[-201  216  403 -262   41 -310   61  140 -189    8 -199  157  104  -94
   24  739 -256  329  114   66  356   71  -82 -372  -42 -184 -182   58
   39 -439 -117   27  200 -538  299 -247 -104] : (114)
[-121  -79 -186 -220   80   77 -110 -403  -95  223   73  160  122   71
  171  229 -323   89  311  -82  -12  355  505 -100  283   90   16  -63
  218 -262 -117 -529 -249  199   -4  -11 -102] : (89)
[ -67  -89  -44  184  115   15  341 -314  266   70  193  -61 -295 -250
  315   -6  121 -153   69   77   17  359  -88  650 -330 -486 -243  -29
   97  417  -87  295  293  118  -19  108   14] : (152)
[ 456  199 -538   80  320  179   12  100  -52  557   14   14  230  251
 -205 -761 -298  223  -94  363 -119  178  548  366  475  418  553  223
 -185 -109  -89 -272  235  332  -46  -18   67] : (152)
[-164 -241  177  -91  348 -144  -57 -376   81   94 -317  117   59  -63
   32 -183 -115  474 -366 -130  -56  -17  374   69  150 -320  458 -317
  176  489   84  -50  301   28   64  196  -10] : (44)
[-285 -206   11   57  -13  131  460 -261  241  121  -80  130  -42  116
  -62 -295 -178  -21 -314  -76  149  340   44  296  -78  184  173  -95
  175  266  -67   69 -111  378  114  -54   22] : (44)
[  33 -415 -139  -34 -298 -199 -178  -33  -27  301  392  -83   76  200
  448 -200  103  -65  -21 -163 -158 -275   64  -37 -253   71  447  -41
  -62  128 -157 -366  -57  -41 -224  234  223] : (89)
[ 179    9   65   39 -355 -361  -72 -264 -175   36  124 -257   43   53
 -169   27  174 -617  169  -91  162  -63 -199 -186  652 -406 -529   24
  -44  110   -3  191  -60 -282  152  220  -83] : (44)
[ -74  -14  155   23  191  133  -83 -182   -9   25  -46  166 -105 -393
 -236  343   31  307  -21  -34  202  -96  -50  102 -238   49  -18  166
  134   67 -125  194 -109   52  -71 -172 -256] : (89)
[-211   14 -308  314  -58   -9    3  108   85 -159 -248  -68  -63   69
  184  -16 -163   75 -256 -154 -236   93 -160  499  -99 -183    1 -513
  323  -58   16 -178  410  184 -133  429 -141] : (89)
[   1 -307   34 -185    7 -144  163 -354   68  309 -164  248 -165 -114
  -84  134 -241  381   23   93  298  -20  240 -163  -76  -11  251   75
  -65   58   40  468  -46 -265  280 -283  -98] : (56)
[ 212  -35 -412   -6  -91  100  235 -425  225 -118   86 -245 -114   69
  247 -349  332  -76  -31  -19 -454  -59 -103 -118  -38  201  443  -66
 -183  278  454  -54  -48  340  -52  243   32] : (31)
[ 345  -63   84  277 -585 -134  269  323 -105   16  229 -381   59 -251
 -453  -44  519 -263  302   26   51 -145 -409  399  -83 -276 -331   24
 -168  184 -184  491  233 -231 -145  128   62] : (3)
[ 417 -310 -312   36  -16  492 -169  238   60  321 -187 -190 -162   37
   48 -436 -132    1 -365   55  -54  250   52 -118  397 -203 -322 -171
  -87  100  -99  251  200 -266  -95  -84  135] : (151)
[-133  -66  235   36 -126  234  266 -122   29  -41   58   11   33  146
  -80 -307  -12 -343  199   65  183  131   29  460 -238  145 -163 -185
  198   79  -88  362  -47  220  -44  161  359] : (114)
[ -82 -136 -357  282   49 -126  107  225 -109   69  -14 -209 -126 -236
  397  843  -78  -28 -126    8    6   96  -31  106 -148  -85    6  310
 -215 -174    8 -152  185 -112  -70 -125  125] : (3)
[ 112   26   43 -137 -262 -103  162 -179   73  247  222  -78   -5    9
  224 -125  177  -58  258 -139  204 -279  119  337 -345  265   58  154
 -158 -147 -201  328   19 -174  -67 -139  181] : (152)
[ 158 -152 -187  257  -31   86 -113   13 -381  167 -218  -29  208  191
    4 -361  -55 -104   74 -165  -27  -16  549  -67  347  179   68 -234
   27  262 -220  -27   -1  108 -278  157  439] : (152)
[ 183  293  -42  179    0  112  410 -149  322  -23  -86  -56 -222 -405
 -326 -396  142  -18 -135 -205  -45 -179 -159  729 -172   43  -15 -145
  132  123   49  282  176  162 -158  -99 -216] : (152)
[ 118 -272 -160  -69  501   74  110 -320  301  -19 -189  109  -50  280
  104 -175  -76   35  -48   85 -161  161  -32  -38  340 -207   52 -435
   -6  -65   20  162  485  198  196  -46  229] : (3)
[-123 -221   97  132  557  348 -243  -66  249  255 -358   40   26 -367
 -523   79 -291 -364   73  138  108   32   97  338  118 -518 -129 -151
  265  -94   94  115 -136   -6  -38   19  -82] : (151)
[-498  109  239 -189  158  175 -289  -37   31 -260  -54  -21 -256 -477
  253  742  -39 -198  148   31 -207  -46 -260 -130 -158 -306 -317  121
   99 -106  454 -106 -113 -356  148   45 -477] : (44)
[  68  397 -389 -360 -329  111   31  470  -69 -341  217   91 -274  288
  -81  -98  -13  468  344 -189 -410 -176 -250  -53 -172  -27 -381  377
 -132  255 -120  -64  -26 -108  121   83 -341] : (89)
[ 206  282 -251  -88 -193   34   30  104   47 -127 -137   -9 -215   96
  410 -237  187  611  123  -87 -461   38  181 -266 -355  176   46   15
  -41  281  200  113  -29  154   48 -157 -216] : (114)
[   0 -142  123    6   80  106  -99 -124 -243 -161   12  184  200  152
   94  446 -113 -275  164 -150  196 -122   82   44  258   25 -416 -360
    8   21 -170  367  131 -155 -125   61  524] : (31)
[-477 -143 -413   12  441   80 -209  216  -87  339 -275  206  161 -173
 -235  150 -442  358  571  -61 -125  186  284   19  206  -55  133  182
  -43 -112 -357 -122  235   17   26    2  -69] : (31)
[ 102  106  190 -386    0 -121   32  -39   12 -162  268   17   27  231
 -109  204   97  400  224  114   78 -102  122  169  239 -273  -68  382
  161    8  102  124 -180   55  329  133 -316] : (152)
[  91   55 -130  -57  -34   60 -140   31   63  290   -1   91  254  195
 -120 -354 -147  178   90  -34  122   84  309  358 -202   54  120 -150
  -61   50 -278  -10  108   33 -137   62  204] : (151)
[-229 -358  336 -127  629  193  -14 -411  217   67   56   54 -243 -255
   69   28  175 -256  389  378  -96 -148  -93 -280 -191 -413  -42  289
  -54  170  388  639 -130   73  345  -36 -290] : (151)
[-169 -190 -433  211  169  179  169  225  310   64 -151   31 -427  112
   -5 -287 -264   -9   60  108  129  133 -184  234   41   30  -76  183
  115 -491 -274  239  107  212  139 -181 -119] : (44)
[-195  262 -189 -170   12  413   10 -264  292 -315  -82  -77 -205 -141
  353  295  198  139  298  -39 -146   28 -175 -101 -875 -220 -241  -19
   15  -85  302  -66 -219  114  -31  141 -283] : (56)
[-302  425 -276 -109   95 -216  324  -14  146  -75  -37  147   56  -33
   98   30 -240  501  358 -413  -32  138  199  226 -344 -106 -241  -38
   20   11 -357   26  283  275  -31  -25  -97] : (31)
[ 223   95 -511   26   78 -194 -236 -153 -144  207 -121 -103 -105  267
 -305 -347 -236  350  393 -201 -263  -13  145 -230  298 -503  -97 -134
   -5 -375  -87 -123  398 -168   24   82  -52] : (114)
[ -81 -404  -68   57  127   23  -58 -228  -71  181 -172  -19 -136  -38
  136  142 -284 -145 -174  -75  108    9  151  497   20 -363   34 -277
  197 -116 -249  -12  345 -289 -114  182  319] : (89)
[  70  170  -38  189  -88   -4  -85  357 -233  232  226   34  117 -421
 -401  133  -33 -647  745  248   38  246   51    2  207  275 -398  319
 -170 -148 -365 -165 -250  -31 -192 -290   42] : (114)
[ 214   65  198   46  255  -50  391   79  419  128 -195 -289   67 -193
 -481 -251  125 -162 -108   80   18  247   36  364  484 -601 -325  -11
    0  368   80  219  166 -100  116  -62  -32] : (152)
[  -9 -228  345    1   28  161   81 -422  -72  -34  113  315 -468  -56
  552  -84   91  191 -162   98  191 -133   72 -550 -738  164   33   24
  -65  375  374  892 -269  -40  161 -400   22] : (151)
[ 383  -44 -336  302   29  109 -235   97 -186   25 -146 -240 -110 -230
 -180 -369   56 -432  -48 -117 -153  110 -113 -453  899 -255 -499 -244
  -68  210   65  100  224  -48 -143   61   64] : (44)
[  53  377  255 -193  125  294  227  -84  295 -340 -304   27 -274 -324
  145  102   19  390 -323   70  295  -35  -22  591 -852 -232 -183  -58
  281 -189    0  446   38   20   33 -143 -160] : (56)
[-415 -217  -17  310  294  308  133 -253  186  184  -78  113 -266  143
  113  219 -246 -261  465  117  520  -21 -150   76   19 -130 -383  151
  147 -341  -96  542  -43  -25  116   88  -43] : (151)
[ 147  -90    6  -58  145  142  -92  131 -234 -269   21   79  184 -133
  220   33  111  394  -52  239 -218  155  496 -654   -3   90  155  -42
 -161  476   85    9 -182  235  -98  -18  -37] : (3)
[-154    6  -26  214  160  479  267  281  236  203  -60  -63 -227  -49
  -29 -169   47    2 -244   37   86  162 -206  582  136  284 -329  222
   27 -116  -30   35  260  145   27 -164 -197] : (152)
[-153  -67 -240  291  114  111   20    7  -58  211 -116   -8  191 -367
  279  399 -248  -85  428 -127 -134  263  380  164  -97 -261   10 -300
  145  195  -11  -60   29   72 -282   89  225] : (3)
[ 230  333   98  455 -187 -365  213   17 -154  -63  304  -55 -291 -136
 -336 -323  479 -103  -29  170  206 -368 -463  118  150  267 -163  429
 -472  120  107  295  381 -224   58 -124 -285] : (56)
[ 236   39 -142  118 -151 -174  305   -9   32   64   77  -58  235  212
  120 -516   27 -202   40   -9 -239  100  321  -40  224  273  248 -227
 -187  255 -115  -60   -7  159 -118  -63  273] : (3)
[ 261  -50 -259 -296 -406   47   36  -54  -82 -274  114    9  -46  578
  527 -511   63  172   69   -2 -357  196  618  -15 -343  339   89 -291
 -137  175 -160    6  -89  200 -118    3  427] : (44)
[-121 -147   10  -40  -24  108  445 -382  559  -99  373   94 -169  230
  391 -339   31 -166  -54  167   65  169 -184  599 -570 -185  277 -389
  186  164  544  171   76  427  132  310  260] : (31)
[ -59 -127  182  -55 -195 -120  309 -230   38  174  191   -2  157  -86
  321   24   23  176 -419  -16   46    2  166  478 -486  191  497   47
   54  372   24  109  -55  117  -23   43   53] : (114)
[-171  -25   60 -367  166   25 -457 -367  -81 -221 -167  120  129 -127
   95  548   34  220  -90 -191 -280  137   23 -813  130  -28  218 -124
  128  159  301 -622 -402  158   98    4 -226] : (3)
[ 313 -223 -330   82  441  284  -59 -106  114 -200 -253  -60 -211  168
  266  -64   -9  -99  -91  310 -203   36  276  351  412 -286  -61 -227
   36 -197  326   86  341   48  124   89  170] : (114)
[-303   70 -292  -30  260  -81   81  239  382 -266 -388 -152 -437  334
 -160  542 -528  510 -255  -80 -464  283 -433 -341  148 -365 -239 -172
  180 -547  145 -274  373 -117  153  -23 -328] : (114)
[-154  231 -329  -11  -91   98   20   57   25   68   16  133 -253   48
  -29 -206 -224  154  461 -123 -117   86   49  508  -93   -4  -75  282
  107 -272 -177   19  -31 -158  134 -205 -190] : (114)
[ 145  -91 -259  184  363   53 -310  133 -100  229 -283  -25 -115 -224
  -94  131 -363 -298  132   -3  -86  -21  191 -118  294 -184 -217  -53
  120 -294 -313   63   28   17 -192 -192  131] : (44)
[ 230 -318 -280  345  -37   14 -152  589 -220  181 -108    3  259  216
 -178  133 -352 -231 -404  -89 -110  -29  -18 -163  363  109  -73 -402
 -141  143 -316  -42  251  -99 -353  -15  533] : (44)
[ -20  -87 -185 -184  180  705 -264   20 -104  288  210   53 -115  521
  826 -428 -160  171  165  277 -181   30  228 -665   38  267 -344  204
  -62 -102  347  451 -118  279  268   26 -205] : (3)
[-185 -302  328 -160 -303 -370  162 -244  -98 -147  442  257 -324  -36
  267  -46   -4 -593  284  -34  317 -479 -212 -304 -538  366 -193   -2
 -164 -144 -380  697 -139  -81   31 -201  218] : (3)
[-301  400  198  114   75   10  344    6  321 -451  137  -15 -342  -91
  388  -29  158  159  490 -144 -167  -86 -216 -192 -189 -309 -568  -11
  127  195  167  456   23   73   72   15 -419] : (3)
[ -90 -191   42  -28  -40  -29 -223 -229  -36 -132 -255 -243  170   38
  258   36  140   67 -149 -228 -520  424  161 -738  185 -370  -40 -628
  107  527  168 -619   17   80 -229  382  106] : (56)
[  89 -143  129  187  781  106   54  131  164  253 -497  219  188   72
  -96 -167 -351  511   -7  118  308   69  280 -367  376 -151 -178 -263
  113  -38 -566  723  407  119  -17 -269  180] : (56)
[ -38  197 -152   82 -292  185  262 -130  110 -433  132   75 -461  488
  506 -547  173  285   51   -5 -174  -74 -170 -269 -397  431 -110 -103
   49  123  198  317  -56  411   37  160 -163] : (56)
[ -76 -210 -255  220  447  273   -2   32  205  339 -386   -7 -145 -172
 -227   58 -365 -127 -199   72  -35  212  131  486  478 -410   -2 -103
  247 -283  253 -253  168  -78  128  -73 -169] : (152)
[-517 -138   60  -88  458  186 -387 -145   22  132 -305  128  174  -99
  187  686 -263  292 -257 -187 -154  220   24 -586  371   10 -176   31
   67    5  -83 -311 -117  -80   48 -132 -390] : (31)
[  63   27 -269  219  -62 -638  221  -96   23 -192   39  -84 -104   20
   84  220  -27  -55 -368   56  -54 -127 -434 -446 -142  156  490 -192
 -321 -437  100 -236  388 -172  -17  -62    7] : (89)
[-249 -261  274 -658 -578 -190 -191 -486  -40 -289   61   46 -151  193
  595  525  265  361 -439  -98 -124  174 -124 -313 -372 -304  -99 -342
   13  348  472 -319   77 -323  399  334 -374] : (44)
[-225  148   26 -210   93 -242  231  -35  297 -231 -242   42  -67  219
  167  218 -454  127 -419  -56   74  157  164  -12 -630  -81 -118 -282
  -23 -343 -247  -42   88 -103  -19 -187  154] : (114)
[  22  261  150 -201  -82  254   76  -93  134 -324 -146  -81 -150 -401
   97   79  525   37   95 -111 -113 -118 -246  409 -267 -195 -196  182
   57  350   82  141  -60  -90  118  -16 -311] : (44)
[  16  309 -304  154 -562 -129  140  277 -198 -287   89   52  -40   43
  261  188   77 -216  190 -271   60  -72  -77  623 -199  627  -61   39
 -133 -328 -511 -270   70 -243 -258 -183  296] : (114)
[ 129  -32 -142  355 -156 -296  217 -156  -28  164 -261 -139  263   10
 -174  123  186  278 -283 -254  213  -88   97  446  194 -152  360 -312
  -57  193 -171 -398  479 -230 -238  297  160] : (152)
[ -96  163  -78  249  251 -323  210 -140   37  166 -116 -123  140   60
  113 -349  -44 -115 -332   11  -66    9 -286 -135  835   91  320   29
 -132  -63  408  175  485  -39  400   -2 -251] : (44)
[-204 -119  240  148  -65  225  385  -17  390  118  132   62 -205  -39
  670 -319   81   71 -355  172  234  132  -53  154 -448   72 -109  -45
  -59   47  246  558   25 -247  188 -327 -234] : (89)
[-126  161 -394   41  126  -46  187 -228  110   47   27   -2    8 -112
  285 -230 -111  -36   12 -110  -87  166  116  121 -365 -130  130   35
  -36   49  157    5    0  386   93   60 -181] : (151)
[  15 -110  366 -166   85  210  444 -128  216   72  163  166  -14 -150
  -35 -202  233   80   78   30  174 -139 -228  349 -461 -244  184    8
   94  343  163  336   40   72  187  -14   16] : (151)
